Below are the code and all the weights of a small trained network. Each question names an input and a target symbol and asks about switching units off, where a switched-off unit gives its printed mean instead of its output.

import numpy as np


def w(rows, s, z=0):
    codes = np.array(rows[::2]) - 128.0
    scale = np.full(codes.shape[1], s)
    scale[-1] = z or s
    return codes * scale


def norm(h):
    return h / np.sqrt((h * h).mean(-1, keepdims=True) + 1e-5)


def f(y):
    return np.maximum(y, 0)


def softmax(a):
    e = np.exp(a - a.max(-1, keepdims=True))
    return e / e.sum(-1, keepdims=True)


def log_softmax(a):
    a = a - a.max(-1, keepdims=True)
    return a - np.log(np.exp(a).sum(-1, keepdims=True))


def net(x, mask):
    ids = ['αβγεζθλμστφψω'.index(c) for c in x.split()]
    T = len(ids)
    res = E[ids] + P[:T]
    r = norm(res)
    for j in range(2):
        rows = slice(4 * j, 4 * j + 4)
        q, k, v = (r @ M[0][rows].T for M in (Q, K, V))
        z = softmax(np.where(np.tri(T) > 0, q @ k.T / 4**0.5, -1e9)) @ v
        o = O[0][rows]
        res = res + np.where(mask[j], z, o[:, -1]) @ o[:, :-1]
    y = f(norm(res) @ A[0][:, :-1].T + A[0][:, -1])
    res = res + np.where(mask[2:10], y, B[0][:, -1]) @ B[0][:, :-1]
    return log_softmax(norm(res)[-1] @ U[:, :-1].T + U[:, -1])


Q, K, V, O, A, B = {}, {}, {}, {}, {}, {}
E = w([
[100,147,195],'α',
[107,196,176],'β',
[64,174,157],'γ',
[99,130,178],'ε',
[101,109,180],'ζ',
[240,254,137],'θ',
[103,180,192],'λ',
[113,39,121],'μ',
[95,157,190],'σ',
[95,113,147],'τ',
[104,150,183],'φ',
[127,52,151],'ψ',
[137,31,81],'ω',
],0.0071)
P = w([
[137,156,153],'0',
[69,139,9],'1',
[113,166,215],'2',
[94,130,78],'3',
[226,83,170],'4',
[88,127,95],'5',
[201,123,244],'6',
[86,130,103],'7',
],0.013)
Q[0] = w([
[181,90,107],'h1',
[176,157,168],'h1',
[248,128,128],'h1',
[158,128,134],'h1',
[152,84,112],'h2',
[61,112,157],'h2',
[94,74,97],'h2',
[158,189,114],'h2',
],0.019)
K[0] = w([
[1,124,22],'h1',
[168,146,80],'h1',
[119,185,25],'h1',
[147,82,77],'h1',
[161,64,121],'h2',
[25,68,194],'h2',
[121,52,95],'h2',
[155,197,149],'h2',
],0.0089)
V[0] = w([
[254,127,120],'h1',
[136,205,206],'h1',
[45,47,96],'h1',
[134,190,96],'h1',
[149,134,180],'h2',
[89,186,127],'h2',
[16,161,71],'h2',
[185,133,141],'h2',
],0.012)
O[0] = w([
[131,8,144,122],'h1',
[170,129,103,255],'h1',
[79,163,142,31],'h1',
[180,126,118,161],'h1',
[75,112,170,152],'h2',
[105,162,110,190],'h2',
[146,130,70,163],'h2',
[115,116,164,122],'h2',
],0.011,0.0065)
A[0] = w([
[4,164,62,254],'n1',
[103,160,177,92],'n2',
[149,53,172,67],'n3',
[174,81,65,78],'n4',
[202,146,69,121],'n5',
[159,172,126,134],'n6',
[46,49,37,169],'n7',
[146,71,48,107],'n8',
],0.012,0.007)
B[0] = w([
[149,7,55,234],'n1',
[144,138,144,163],'n2',
[157,119,120,153],'n3',
[89,123,174,208],'n4',
[85,101,156,255],'n5',
[85,145,86,197],'n6',
[126,186,60,232],'n7',
[94,164,155,226],'n8',
],0.011,0.0064)
U = w([
[133,144,127,28],'α',
[185,174,117,61],'β',
[170,131,39,253],'γ',
[118,166,137,63],'ε',
[125,146,138,31],'ζ',
[254,72,138,126],'θ',
[165,185,132,105],'λ',
[37,102,161,143],'μ',
[135,149,125,27],'σ',
[37,160,95,179],'τ',
[131,149,129,46],'φ',
[93,97,179,121],'ψ',
[78,83,168,103],'ω',
],0.014,0.0046)

Each question gives the input, a string of symbols that net reads in full, and the target symbol t.
The units are the heads (4 rows each of Q, K, V and O) and the neurons (one row each of A and B). Each row of codes is followed by its name. A weight is (code - 128) times the scale printed after its matrix; where a second scale follows, it is the last column's (O, A, B and U).
mask holds one flag per unit, heads first, then neurons. A switched-off unit (its flag False) gives its mean, the last column of its rows in O or B, instead of its output. The means were averaged over made-up inputs and are rounded, as every weight is.
A unit's drop is (log p(t) with every unit on - log p(t) with that unit switched off) / (log p(t) with every unit on - log p(t) with every unit switched off).
The circuit of an input: a set's keep is (log p(t) with only the set's units on - log p(t) with every unit switched off) / (log p(t) with every unit on - log p(t) with every unit switched off). Starting from all 10 units, units are removed one at a time, each time the one whose removal leaves the highest keep (on an exact tie, the one counted first), for as long as the keep stays at least 0.8.
units of the circuit, in order: the units of the circuit, biggest drop first
k most important neurons: the k neurons with the biggest drops, biggest first
heads that matter: for each layer, one digit per head in row order, 1 if its drop is at least 0.15 and else 0, layers parted by /
drop when u is switched off: that unit's drop, to one decimal
input φ φ τ θ θ θ, target μ: heads that matter : 10
input θ λ θ θ θ ψ θ σ, target γ: most important neuron : n7
input θ λ β, target θ: heads that matter : 10
input θ θ λ, target θ: heads that matter : 10
input α θ λ θ, target τ: heads that matter : 11
input θ ψ γ, target θ: heads that matter : 10
input μ ζ α θ τ ε τ γ, target γ: 2 most important neurons : n1; n7
input ψ λ θ θ, target τ: 3 most important neurons : n5; n1; n7
input θ λ λ, target θ: heads that matter : 10
input θ β θ θ, target μ: 2 most important neurons : n5; n7
input θ θ ω, target θ: units of the circuit, in order : h1; n3
input θ ψ θ τ θ γ, target γ: heads that matter : 01
input θ β γ, target θ: drop when h1 is switched off : 0.3
input θ θ ψ, target θ: units of the circuit, in order : h1
input θ μ ε, target θ: drop when h1 is switched off : 0.5
input θ β β, target θ: drop when n8 is switched off : 0.0
input θ β σ, target θ: drop when h1 is switched off : 0.6
